Below is a small trained network, with its code and all its weights. Each question gives an input and a target symbol and asks what happens when units are switched off, that is, made to give their printed mean instead of their output.

import numpy as np


def w(rows, s, z=0):
    codes = np.array(rows[::2]) - 128.0
    scale = np.full(codes.shape[1], s)
    scale[-1] = z or s
    return codes * scale


def f(y):
    return y / 2 * (1 + np.tanh(0.7978845608 * (y + 0.044715 * y**3)))


def softmax(a):
    e = np.exp(a - a.max(-1, keepdims=True))
    return e / e.sum(-1, keepdims=True)


def log_softmax(a):
    a = a - a.max(-1, keepdims=True)
    return a - np.log(np.exp(a).sum(-1, keepdims=True))


def net(x, mask):
    ids = ['αβγεζηθλμξπστφ'.index(c) for c in x.split()]
    T = len(ids)
    res = E[ids] + P[:T]
    r = res
    for j in range(2):
        rows = slice(3 * j, 3 * j + 3)
        q, k, v = (r @ M[0][rows].T for M in (Q, K, V))
        z = softmax(np.where(np.tri(T) > 0, q @ k.T / 3**0.5, -1e9)) @ v
        o = O[0][rows]
        res = res + np.where(mask[j], z, o[:, -1]) @ o[:, :-1]
    y = f(res @ A[0][:, :-1].T + A[0][:, -1])
    res = res + np.where(mask[2:14], y, B[0][:, -1]) @ B[0][:, :-1]
    return log_softmax(res[-1] @ U[:, :-1].T + U[:, -1])


Q, K, V, O, A, B = {}, {}, {}, {}, {}, {}
E = w([
[98,180,183,98,140,159,165,201,151,164,107,128],'α',
[114,83,168,170,164,70,136,65,172,138,81,169],'β',
[38,143,125,54,138,128,124,177,117,97,125,139],'γ',
[125,117,145,94,135,156,152,171,142,142,169,150],'ε',
[114,119,151,146,97,169,224,208,138,157,139,80],'ζ',
[116,88,123,174,124,142,195,108,142,127,79,133],'η',
[81,63,157,135,158,254,158,135,97,135,170,165],'θ',
[105,58,128,67,94,162,132,146,95,90,132,76],'λ',
[160,48,92,153,173,177,154,143,122,138,187,134],'μ',
[172,81,167,151,138,91,108,114,170,121,138,140],'ξ',
[112,65,138,150,106,240,153,53,170,118,172,126],'π',
[138,101,74,207,170,150,138,230,163,119,143,60],'σ',
[55,142,172,124,157,109,81,156,194,92,60,93],'τ',
[91,152,154,128,165,132,86,88,213,93,139,135],'φ',
],0.018)
P = w([
[84,95,173,200,117,3,177,171,94,113,238,195],'0',
[147,116,227,168,162,82,189,114,91,122,127,135],'1',
[100,48,137,175,36,133,157,189,190,211,125,175],'2',
[130,116,189,108,163,118,190,58,84,200,140,50],'3',
[175,160,199,142,155,129,180,125,95,84,133,123],'4',
[107,79,146,172,61,177,124,195,196,176,122,169],'5',
[137,145,180,97,183,161,155,57,83,184,136,44],'6',
[200,180,207,144,166,171,158,112,94,65,111,117],'7',
[117,88,146,161,84,222,94,202,203,156,114,163],'8',
[163,144,185,99,202,197,126,58,92,179,105,38],'9',
[192,226,151,98,199,193,125,126,111,29,137,106],'10',
[120,124,114,173,107,232,42,212,219,112,130,172],'11',
[143,125,187,64,198,154,63,117,114,112,225,55],'12',
],0.016)
Q[0] = w([
[95,140,92,138,73,129,110,156,130,68,77,198],'H0',
[126,123,117,67,216,146,128,44,66,220,118,5],'H0',
[62,109,24,152,32,107,11,165,154,231,131,180],'H0',
[161,119,238,105,169,127,185,132,130,40,142,124],'H1',
[91,51,94,138,79,121,84,180,222,97,191,178],'H1',
[135,162,108,173,62,114,129,170,154,60,124,240],'H1',
],0.013)
K[0] = w([
[103,99,153,136,88,87,197,142,77,178,174,127],'H0',
[234,173,103,73,175,188,55,125,220,93,34,152],'H0',
[92,163,183,105,123,28,204,126,180,165,129,172],'H0',
[162,82,92,121,134,225,53,135,103,78,206,70],'H1',
[33,148,166,164,105,29,174,126,147,124,252,114],'H1',
[60,99,147,159,86,97,233,156,40,194,127,116],'H1',
],0.012)
V[0] = w([
[245,84,110,93,78,62,51,175,137,107,133,39],'H0',
[165,75,72,125,182,142,123,144,98,156,197,125],'H0',
[183,92,211,59,122,124,105,116,154,153,183,165],'H0',
[110,138,111,129,113,67,76,15,221,76,136,155],'H1',
[212,68,114,227,128,168,172,82,205,95,195,47],'H1',
[202,120,76,173,224,105,125,146,138,173,144,190],'H1',
],0.012)
O[0] = w([
[185,127,175,98,69,159,78,148,145,90,157,84,46],'H0',
[209,140,99,143,127,202,199,142,109,106,146,82,153],'H0',
[221,187,178,69,137,123,91,143,133,187,160,170,199],'H0',
[196,78,181,48,191,145,155,57,172,162,73,103,88],'H1',
[87,118,140,80,78,66,250,75,119,131,197,148,254],'H1',
[73,223,132,143,74,145,118,69,109,195,85,98,58],'H1',
],0.012,0.014)
A[0] = w([
[195,172,89,143,86,10,89,71,102,100,51,104,55],'N0',
[108,140,141,174,130,97,132,121,40,60,158,133,74],'N1',
[157,75,99,102,141,127,124,181,179,149,104,173,57],'N2',
[200,197,193,139,160,69,141,148,64,82,145,57,127],'N3',
[125,131,69,153,73,170,67,143,113,189,47,154,153],'N4',
[116,182,143,130,84,197,169,140,123,165,194,120,143],'N5',
[123,169,121,149,176,99,132,148,83,157,132,127,43],'N6',
[97,138,137,214,16,162,42,162,128,165,74,100,8],'N7',
[202,169,131,117,138,119,113,67,29,130,168,133,35],'N8',
[64,157,168,148,186,93,99,106,166,146,136,46,187],'N9',
[128,163,148,187,72,129,112,96,127,164,120,167,205],'N10',
[144,117,147,149,166,82,98,132,24,99,196,125,74],'N11',
],0.011,0.015)
B[0] = w([
[132,86,219,195,100,125,164,89,49,7,131,206,128],'N0',
[151,118,150,114,184,185,161,120,129,146,166,122,213],'N1',
[119,169,125,171,100,202,158,77,118,78,137,159,148],'N2',
[89,131,133,95,131,111,123,103,85,128,167,137,192],'N3',
[140,128,178,172,153,77,127,111,195,115,161,108,147],'N4',
[135,115,141,120,108,93,120,117,125,117,100,107,252],'N5',
[137,162,164,134,87,165,148,89,186,128,152,184,144],'N6',
[155,120,79,64,109,150,134,67,60,95,184,176,137],'N7',
[97,124,174,95,98,127,139,126,122,122,164,157,147],'N8',
[115,87,150,169,108,165,159,144,99,169,105,130,165],'N9',
[116,165,100,115,137,102,126,186,94,147,132,132,165],'N10',
[114,189,173,91,149,129,143,115,104,104,108,128,217],'N11',
],0.017,0.024)
U = w([
[136,105,138,113,86,151,109,175,135,124,156,175,121],'α',
[142,159,142,162,139,90,121,88,58,92,61,116,92],'β',
[78,156,169,154,142,116,109,89,144,96,102,89,93],'γ',
[148,147,123,76,118,127,95,159,113,163,113,157,138],'ε',
[95,140,156,149,144,107,123,171,153,138,160,90,83],'ζ',
[100,93,71,117,156,143,122,159,95,152,169,147,85],'η',
[99,185,111,112,130,173,128,69,119,136,98,123,74],'θ',
[178,140,137,138,201,66,86,128,71,101,107,103,249],'λ',
[82,150,112,142,103,144,107,77,74,137,141,112,45],'μ',
[96,118,126,131,108,111,53,88,91,154,164,140,136],'ξ',
[117,130,112,100,144,74,136,95,141,73,83,162,121],'π',
[134,139,112,184,160,124,118,68,90,140,172,41,90],'σ',
[1,77,124,134,132,113,91,151,114,104,139,124,128],'τ',
[155,101,145,122,172,132,92,137,136,205,175,82,164],'φ',
],0.0081,0.012)

Each question gives the input, a string of symbols that net reads in full, and the target symbol t.
The units are the heads (3 rows each of Q, K, V and O) and the neurons (one row each of A and B). Each row of codes is followed by its name. A weight is (code - 128) times the scale printed after its matrix; where a second scale follows, it is the last column's (O, A, B and U).
mask holds one flag per unit, heads first, then neurons. A switched-off unit (its flag False) gives its mean, the last column of its rows in O or B, instead of its output. The means were averaged over made-up inputs and are rounded, as every weight is.
A unit's drop is (log p(t) with every unit on - log p(t) with that unit switched off) / (log p(t) with every unit on - log p(t) with every unit switched off).
The circuit of an input: a set's keep is (log p(t) with only the set's units on - log p(t) with every unit switched off) / (log p(t) with every unit on - log p(t) with every unit switched off). Starting from the 12 units with the biggest drops (on a tie, the unit counted first), units are removed one at a time, each time the one whose removal leaves the highest keep (on an exact tie, the one counted first), for as long as the keep stays at least 0.8.
units of the circuit, in order: the units of the circuit, biggest drop first
top k neurons: the k neurons with the biggest drops, biggest first
which heads matter: for each layer, one digit per head in row order, 1 if its drop is at least 0.15 and else 0, layers parted by /
input θ λ π τ λ σ π, target σ: which heads matter : 10
input α λ ζ π φ λ, target ξ: units of the circuit, in order : (N7; H1; N4)
input θ θ ζ ξ, target ξ: units of the circuit, in order : (H0; N3; N8)
input φ λ φ, target θ: which heads matter : 01
input π φ λ β π φ, target π: units of the circuit, in order : (H1; N1)
input λ η λ τ τ λ λ π λ π ζ, target π: which heads matter : 01
input λ φ λ π, target φ: units of the circuit, in order : (H1; N11)
input λ ξ θ σ λ λ λ λ λ ζ, target λ: units of the circuit, in order : (H1; N11; N9)
input θ λ σ, target ζ: units of the circuit, in order : (H1; N4)
input β λ τ π, target τ: units of the circuit, in order : (H0)
input ζ σ λ τ θ η, target η: which heads matter : 01
input φ λ θ π λ γ λ η ξ θ, target ξ: which heads matter : 10
input λ θ μ λ π ε π π λ α λ λ ξ, target ξ: top 3 neurons : (N3; N1; N8)
input π λ θ λ η π λ π λ λ η π π, target π: which heads matter : 01
input λ φ π θ λ θ θ π φ, target α: units of the circuit, in order : (H1; N11; H0)
input θ β β λ μ φ, target ζ: which heads matter : 11
input θ ζ π, target ζ: units of the circuit, in order : (H1; N4; N10)
input φ λ π λ φ λ λ λ ξ, target θ: which heads matter : 01
input θ λ φ ε σ λ, target ζ: which heads matter : 11
input ξ λ λ, target ε: units of the circuit, in order : (H1; H0; N10)
input ζ ε τ λ, target τ: which heads matter : 10
input π λ τ ε λ θ η ζ, target θ: units of the circuit, in order : (N6; H0; H1; N11)
input ζ π λ λ λ φ η λ θ λ π ζ, target η: top 3 neurons : (N7; N10; N1)
input λ λ π φ μ, target μ: top 2 neurons : (N8; N3)
input τ φ ξ λ λ π π λ φ, target γ: top 2 neurons : (N2; N4)
input λ λ φ π λ λ θ τ φ η γ, target θ: units of the circuit, in order : (N6; H1; H0; N11)
input ξ φ λ φ λ γ λ λ θ, target ε: top 2 neurons : (N10; N1)
input π ε ξ γ λ φ λ φ θ η, target φ: top 3 neurons : (N11; N9; N5)
